Each row has a name. Each piece below is followed by the name of the row it came from, unless a question asks for something else. Each question is about the rows just above it. Places in a row count from 0.

Rinoz: [ 36   4  -1 -18  -7  -6 -10  41   7  -8   0   4   0 -21  -6  -7 -77 -28
 -13  10  10 -75 -18   0   5 -17 -18   5  83  82  -6   1 -88  -5  12 -13
 -10  10   0]
fefa: [-29   0  -3   7   0  -3   2 -36   3  11  -5   3  -5  16  -5   2  54  20
  14   0   0  52   9  -3   3   7   5   2 -68 -64   6  -4  60   0 -14   3
   4   1   5]
Kepav: [  0 -21  -5  -7 -77  67 -15   1 -41   9   7 -55  16  16  67 -17   8   9
   8 -13  -5   8 -11 -16 -44  18  -8 -54  -7  -5   0   6   8 -14   6 -16
  62 -17   1]
Ral: [ 22  62  17   2 -16 -18  11   5   9   9 -44   5  -9 -20 -16  12 -21  -8
   5  -9  57 -16   5  19   5 -24   1   8  12  14 -50 -53 -20  14  -5   7
 -17   7  48]
serim: [  2  -2 -10 -13  81  65 -16   0 -31   9   5 -45  13  14  65 -17   7   4
   9  -8   2   3 -14 -15 -36  16 -10 -46  -6   1   5   4   5 -14   3 -17
  56  -9   2]
begu: [ 29  -6  -2 -14 -10  -7  -8  31   7 -10   6   7   0 -13  -8  -8 -52 -24
 -13  15  -3 -52 -14  -5   8  -9 -13   6  69  63   3   8 -59  -6  10 -10
 -11  11  -9]
kimo: [ -3  -9   6  17 -51 -49  15 -17  29 -18   4  35 -12  -3 -51  16  17   1
 -12   8 -11  10  13  13  31  -4  10  38 -15 -19  14   4  20  12 -11  16
 -48  12 -12]
Table of tags by key:
[6] -> j725
[-2] -> j778
[-10] -> j749
[-1] -> j258
[-3] -> j483
[0] -> j93
[-6] -> j539
[-11] -> j337
[5] -> j19
[16] -> j762
[17] -> j809
Join Rinoz by its entry at place 2: : j258
Where do [  0 -21  -5  -7 -77  67 -15   1 -41   9   7 -55  16  16  67 -17   8   9
   8 -13  -5   8 -11 -16 -44  18  -8 -54  -7  -5   0   6   8 -14   6 -16
  62 -17   1] appear? : Kepav
q: [  0 -21  -6  -7 -77] : Rinoz
q: [ 19   5 -24   1   8  12] : Ral

kimo: [-31 -49  46  35  64]
lesi: [-49 -31 -59 -81  29]
begu: [-10 -46  51   4  49]
[-46  51] is in which row? : begu
tags:
[-81] -> j368
[-10] -> j176
[-49] -> j620
Look up the entry of lesi at place 0 in the table: : j620
Where do [-49 -31 -59 -81  29] appear? : lesi
[-49 -31 -59] is in which row? : lesi
Which row holds [-31 -49]? : kimo

vari: [ 40   3 -23  -7 -38   0 -38 -23  12   4 -24  18]
Ral: [ 21 -27   5  28   8   4 -24 -20  11 -15  27 -21]
Zaf: [ 40   3 -23 -11 -38   0 -20 -23  12   4 -24  18]
kobap: [ 40   3 -23  -7 -38   0 -20 -23  12   4 -24  18]
Rinoz: [ -3 -20 -30  28  21 -24 -23 -25  -9 -24  73 -15]
begu: [ 28  21 -26 -23 -25 -29 -16  16  -7  -5  18   5]
key -> tag
[3] -> j765
[-20] -> j4
[21] -> j380
[-27] -> j751
Look up the entry of Ral at place 1 in the table: : j751
Which row holds [ 21 -27   5  28   8   4 -24 -20  11 -15  27 -21]? : Ral
The row with [ 40   3 -23  -7 -38   0 -20 -23  12   4 -24  18] is : kobap
The row with [ 40   3 -23  -7 -38   0 -38 -23  12   4 -24  18] is : vari
q: [ 28  21 -24 -23 -25] : Rinoz

Ral: [ -9  -7 -17  17   4   4  -3 -16 -10 -11   3  -4  -6 -27   1  -6   0 -14
  13  19 -28  16  17   5 -13  -3  -7  21  13]
vari: [-21 -11 -55  33  27  15 -26 -49 -41 -14  27  11   0 -61  -5  -7  20 -58
  56  45 -82  36  30  29 -45   3 -19  58  24]
fefa: [  5 -13  20  10 -39  -6  31  42  37 -13 -26 -37 -37   0  11 -21 -36  57
 -55 -11  45  -5  16 -50  28 -15  15 -28  12]
Zaf: [ 11  15  23 -29   3  -5  -1  14   5  17  -3  14  22  41  -4  17   7   9
  -8 -24  31 -24 -27   6  14   8   4 -20 -25]
kimo: [  2  16  -5 -17  27   3 -20 -22 -24  15  16  29  32  16  -9  16  27 -32
  36   1 -20  -4 -20  36 -14  11 -10  13 -13]
lesi: [ -4 -13  -5  17 -11   1   9   5   7 -10  -4 -15 -19 -20   5 -12 -14  11
 -11  10  -3  11  18 -16   1  -9   3   4  14]
Kepav: [ -7  10 -23   1  32   7 -27 -39 -34   4  23  29  24  -8  -9  12  29 -53
  52  18 -47  10  -6  41 -27  11 -16  32  -5]
begu: [ 15  24  30 -42 -11   1   7   5   9  30   1  29  42  65 -10  30  22   1
   5 -32  37 -33 -45  25  16  14   2 -26 -36]
Rinoz: [-15 -18 -35  36  -2  11  -4 -23 -14 -22   6 -14 -22 -59   1 -20  -6 -18
  14  33 -51  31  36  -4 -25  -8 -10  36  28]
serim: [-17 -17 -35  36   4  11  -6 -26 -15 -21  11 -13 -19 -57   0 -19  -2 -24
  19  33 -51 -10  -4  -8  36  31  36 -25  27]
kobap: [ -6 -17  -8  24 -18   3  13   7  11 -16  -9 -22 -28 -32   7 -17 -19  15
 -19  13  -6  16  23 -26   1 -10   1   3  21]
regas: [ 13  12  27 -28  -2 -10   6  22  14  16  -7   8  14  44  -3  14   0  19
 -16 -26  41 -24 -26  -1  22   3   9 -27 -21]
Which row holds [-11   1   9   5   7]? : lesi
Which row holds [-51  31  36  -4 -25  -8 -10  36]? : Rinoz

regas: [  8  17  38  44  25  -1   3 -67   2 -12  33  -1   9 -24]
Kepav: [ -5  26  19  10   2  11  22  -7  15 -14  28   4   9 -26]
begu: [ 15  -3  32  49  -4   6  -1 -51   0  -3  38  -2   9 -33]
vari: [ -5 -19  33  -5 -25  24   0  30  -6  18 -15 -32   2 -12]
Rinoz: [ 12  10  28  28 -12  15  -5 -33   9  12  35 -15   8 -27]
Ral: [ 38  45  24  -6 -17  16 -11   4   9  44  -7 -41  -1   7]
Zaf: [ 15  -3  32  49  -4   6  -1 -51   0  -3  38   4   9 -26]
Which row holds [38 44]? : regas
q: [-5 26 19 10  2 11 22 -7 15] : Kepav

Rinoz: [  7 -16  13 -20  49  13  23  14  -2  73  -6   6 -10 -42  51  23 -34  -4
  21  16  23 -12  -1 -30  37 -36  -9   0  14 -16  18 -44  -5   0  -1  14
  16  -4   7]
regas: [ 16  -2 -28  -7   4  -1  -8   1  -7 -43   7  -2   0  26   8   2 -28 -26
  10   5  -3  13   1  45 -53 -51 -10  22  -9  -2 -66 -22  -6  -1  78 -12
   8  -7  22]
Ral: [ 30 -35  27   9  30   4   1 -22   3  23   9  -3   5  -8  14  -5  -7  17
  -2 -18 -61  88  13  25  23  21  17 -18   0  13  47 -30   5 -17   9  -2
  12  28 -23]
serim: [ 18  -1  15 -24 -26  53 -15 -15 -14  34   2 -29   6   3  -3 -14  44  -2
  -9   5  17 -10 -47 -21  28  42  10  15   9  -5 -36  25   0   4  51   3
  -5   1 -27]
kobap: [ 51  38  -6 -13 -35  38 -17  17  -9  -9  -2  -3   4  18   2 -15 -13  16
 -10  21 -50 -28  -3 -32 -10 -11  23   3  -7 -15  12 -15  -1 -11 -60  -4
  12   2  -6]
begu: [ -4 -53 -21  -6 -11  10  -2  27  -2  10   5  -8  26  40   2 -14   1  -8
 -13   6 -17 -23 -19  47 -30 -51 -11  25 -40 -18  22   3   3   3  28   7
   7 -19   5]
Zaf: [ 22 -78  -1  28  28 -18  26  20 -12 -44 -17  43  18 -21  -7  29  15  31
   2  18 -45  25  -7  -6   3   1 -20  31  -5   6  24   3   4  -1  13  14
  10  -6   6]
The row with [-10 -11  23] is : kobap
key -> tag
[6] -> j983
[25] -> j374
[-29] -> j781
[-32] -> j454
[5] -> j486
[-30] -> j773
Look up the entry of Rinoz at place 23 in the table: : j773
q: [18  2] : kobap
q: [  7 -16  13 -20  49  13  23  14  -2  73  -6   6 -10 -42  51  23 -34  -4
  21  16  23 -12  -1 -30  37 -36  -9   0  14 -16  18 -44  -5   0  -1  14
  16  -4   7] : Rinoz

Zaf: [61 75 83 86]
begu: [-77 -68 -62 -55]
kimo: [ 73  67 -60 -68]
vari: [-62 -68 -38  88]
tags:
[75] -> j361
[61] -> j284
[-62] -> j45
Look up the entry of Zaf at place 0 in the table: : j284
q: [-62 -68 -38  88] : vari
q: [-60 -68] : kimo
q: [61 75 83 86] : Zaf
Where do [ 73  67 -60 -68] appear? : kimo

kimo: [ -7  -6 -58 -23  -6  15   4 -52 -14  -2   7 -20 -14  10  76  71]
vari: [ -8  17  43  17   5  -7   8  42  21  13   7   4  14   8 -63 -62]
kobap: [ 56 -16   5   0  10 -15  -9   6  -8 -14 -44  17  -6 -57  -3  -6]
lesi: [ -6  12  -6  -4  17   0  56  -6   4  15   7 -20   0   8   9   7]
fefa: [ 64 -21  -5  -1  13  -7   0  -4 -17 -19 -49  15 -14 -68   6   6]
Ral: [ -8  -6 -47 -18  -8  19  -7 -46 -18  -7   8 -18 -17   9  65  61]
q: [  0  10 -15] : kobap
tags:
[56] -> j797
[5] -> j579
[-58] -> j689
Look up the entry of kobap at place 2 in the table: : j579
Which row holds [ -6  12  -6  -4  17   0  56  -6   4  15   7 -20   0   8   9   7]? : lesi

begu: [ -4  36 -33  29 -24 -23  -4  -3 -17  37   2   0  -8 -26   0 -14  51  -2
  -2  10]
regas: [ -5  35 -28  22  -8  21   1  -2  11  42  -3   1  -7 -21   7   8  57  -3
   3   6]
fefa: [  0  -3 -38  44 -28 -34  -8  -3 -22  32   6 -12  -6 -22 -15 -28  26  -1
  -6   4]
Ral: [ -3  35 -27  27 -17 -71  -6  -4 -21  42   3  -9  -7 -30  -6 -13  49  -1
  -6  10]
kimo: [ -6  21 -26  11  -5  62   3  -2  14  26  -4   2  -7 -14   9  -2  64  -5
   8   1]
lesi: [ -3 -28  35  22  -8 -45  -6  -4 -22  39   3  -4  -7 -28  -4 -19  45  -1
  -5  10]
Kepav: [  0  -3 -38  44 -28 -34  -8  -3 -22  22   6 -12  -6 -22 -15 -28  26  -1
  -6   4]
Zaf: [ -1  21 -37  35 -27 -41  -7  -2 -24  25   3  -4  -6 -22 -10 -23  31   1
  -5   8]
vari: [  0  -3 -38  44 -28 -34  -8  -3 -22  32   6 -12  -6 -22 -15 -28  26   0
  -7  14]
Rinoz: [ -3  35 -32  33 -25 -45  -6  -4 -22  39   3  -4  -6 -29   3 -16  56  -1
  -4  18]
kobap: [ -3  37 -29  19  -8 -56  -4  -4 -14  49  -1   2  -7 -29  -2 -14  51   0
  -6  14]
q: [ 35 -28  22  -8] : regas
tags:
[36] -> j597
[-14] -> j356
[35] -> j40
[-8] -> j140
[-3] -> j519
Look up the entry of begu at place 1 in the table: : j597
q: [ -3  37 -29  19  -8 -56  -4  -4 -14  49  -1   2  -7 -29  -2 -14  51   0
  -6  14] : kobap
The row with [ -4  36 -33  29 -24 -23  -4  -3 -17  37   2   0  -8 -26   0 -14  51  -2
  -2  10] is : begu
Where do [-41  -7  -2 -24] appear? : Zaf

